Below are the code and all the weights of a small trained network. Each question names an input and a class and asks about switching units off, where a switched-off unit gives its printed mean instead of its output.

import numpy as np


def w(rows, s, z=0):
    codes = np.array(rows[::2]) - 128.0
    scale = np.full(codes.shape[1], s)
    scale[-1] = z or s
    return codes * scale


def norm(h):
    return h / np.sqrt((h * h).mean(-1, keepdims=True) + 1e-5)


def f(y):
    return y / 2 * (1 + np.tanh(0.7978845608 * (y + 0.044715 * y**3)))


def log_softmax(a):
    a = a - a.max(-1, keepdims=True)
    return a - np.log(np.exp(a).sum(-1, keepdims=True))


def net(x, mask):
    res = np.array(x, float).reshape(1, 4) / 4 @ E
    u = 0
    for l in range(2):
        y = f(norm(res) @ A[l][:, :-1].T + A[l][:, -1])
        res = res + np.where(mask[u : u + 7], y, B[l][:, -1]) @ B[l][:, :-1]
        u += 7
    return log_softmax(norm(res)[-1] @ U[:, :-1].T + U[:, -1])


A, B = {}, {}
E = w([
[206,136,246,93,208,106,192,25,102,54,41],'x0',
[203,234,187,112,126,18,138,117,101,126,134],'x1',
[174,171,174,94,114,140,200,107,254,79,220],'x2',
[84,206,151,241,49,228,186,149,194,52,103],'x3',
],0.006)
A[0] = w([
[76,87,127,175,111,103,103,88,55,183,64,46],'L0N1',
[95,106,106,66,153,173,34,79,119,172,174,40],'L0N2',
[128,124,139,141,202,173,175,72,210,41,110,35],'L0N3',
[147,18,80,92,136,141,72,120,117,205,183,3],'L0N4',
[140,166,202,53,120,105,108,92,90,87,132,74],'L0N5',
[127,147,135,113,134,146,84,146,1,170,51,20],'L0N6',
[96,111,88,215,77,141,98,132,143,173,136,58],'L0N7',
],0.0075,0.0035)
B[0] = w([
[141,253,166,70,128,53,141,178,76,79,82,211],'L0N1',
[117,58,109,97,56,128,198,128,94,92,59,199],'L0N2',
[124,60,171,162,214,163,202,120,23,85,125,198],'L0N3',
[88,100,84,66,53,76,224,122,117,44,199,253],'L0N4',
[105,131,65,85,173,135,130,38,245,242,145,200],'L0N5',
[64,179,128,181,147,112,80,168,29,99,59,216],'L0N6',
[97,103,188,162,154,182,102,79,227,135,170,232],'L0N7',
],0.0072,0.0051)
A[1] = w([
[78,89,86,227,122,228,75,168,129,123,144,43],'L1N1',
[105,21,60,64,97,71,120,218,77,146,177,86],'L1N2',
[223,137,166,62,160,50,122,57,90,198,77,98],'L1N3',
[201,166,186,90,155,98,152,39,111,200,138,4],'L1N4',
[120,106,190,171,124,255,147,145,161,144,161,177],'L1N5',
[112,47,81,48,52,103,157,153,102,67,136,69],'L1N6',
[158,146,142,141,90,115,58,190,49,148,47,68],'L1N7',
],0.0072,0.0048)
B[1] = w([
[116,71,59,94,127,112,93,105,255,99,111,212],'L1N1',
[113,73,109,84,67,166,211,59,63,135,107,254],'L1N2',
[129,146,97,152,106,140,117,139,220,111,165,234],'L1N3',
[144,74,91,140,108,90,142,128,183,38,151,194],'L1N4',
[163,116,144,117,115,139,69,164,66,218,108,254],'L1N5',
[183,92,89,81,53,91,153,69,84,198,175,243],'L1N6',
[33,159,63,129,213,104,91,104,149,84,76,181],'L1N7',
],0.0097,0.0058)
U = w([
[157,209,153,154,82,117,82,206,102,200,196,100],'0',
[180,94,197,154,187,201,190,110,74,112,92,198],'1',
[111,57,62,41,39,91,195,75,68,134,155,176],'2',
[94,79,100,158,76,188,28,178,207,167,126,133],'3',
[129,113,143,114,134,91,99,146,99,126,157,3],'4',
[27,189,72,135,187,86,76,124,93,71,33,168],'5',
[173,131,105,127,166,79,155,72,251,66,166,132],'6',
],0.014,0.0045)

Each question gives the input, the list of numbers given to net, and the class t.
The units are the neurons (one row each of A and B). Each row of codes is followed by its name. A weight is (code - 128) times the scale printed after its matrix; where a second scale follows, it is the last column's (A, B and U).
mask holds one flag per neuron, layer by layer. A switched-off neuron (its flag False) gives its mean, the last column of its row in B, instead of its output. The means were averaged over made-up inputs and are rounded, as every weight is.
A unit's drop is (log p(t) with every unit on - log p(t) with that unit switched off) / (log p(t) with every unit on - log p(t) with every unit switched off).
The circuit of an input: a set's keep is (log p(t) with only the set's units on - log p(t) with every unit switched off) / (log p(t) with every unit on - log p(t) with every unit switched off). Starting from the 12 units with the biggest drops (on a tie, the unit counted first), units are removed one at a time, each time the one whose removal leaves the highest keep (on an exact tie, the one counted first), for as long as the keep stays at least 0.8.
circuit, biggest first: the units of the circuit, biggest drop first
top k neurons: the k neurons with the biggest drops, biggest first
k most important neurons of layer l: the k neurons of layer l with the biggest drops, biggest first
drop of u: that unit's drop, to one decimal
input [1,1,-5,-5], class 5: circuit, biggest first => L0N6
input [0,1,-6,8], class 5: 2 most important neurons of layer 0 => L0N1, L0N5
input [0,-6,6,6], class 3: 2 most important neurons of layer 0 => L0N1, L0N4
input [0,5,-3,7], class 0: top 2 neurons => L0N6, L0N1
input [8,3,-4,-4], class 6: 2 most important neurons of layer 1 => L1N3, L1N4
input [-2,3,-1,2], class 3: top 2 neurons => L0N1, L1N1
input [1,-7,-7,7], class 3: top 3 neurons => L0N7, L1N1, L1N5
input [-6,7,-4,3], class 5: top 2 neurons => L1N7, L0N5
input [6,8,-6,4], class 5: top 3 neurons => L0N6, L0N7, L1N7
input [-3,8,6,5], class 0: top 2 neurons => L1N1, L0N4
input [-2,4,-1,4], class 3: 2 most important neurons of layer 0 => L0N1, L0N4
input [-7,2,6,7], class 3: top 2 neurons => L1N1, L0N1
input [3,3,-2,-4], class 6: drop of L0N5 => 0.5
input [4,1,6,3], class 1: circuit, biggest first => L0N3
input [-3,-5,8,2], class 3: drop of L1N5 => 0.1
input [2,6,6,8], class 1: drop of L0N3 => 0.2
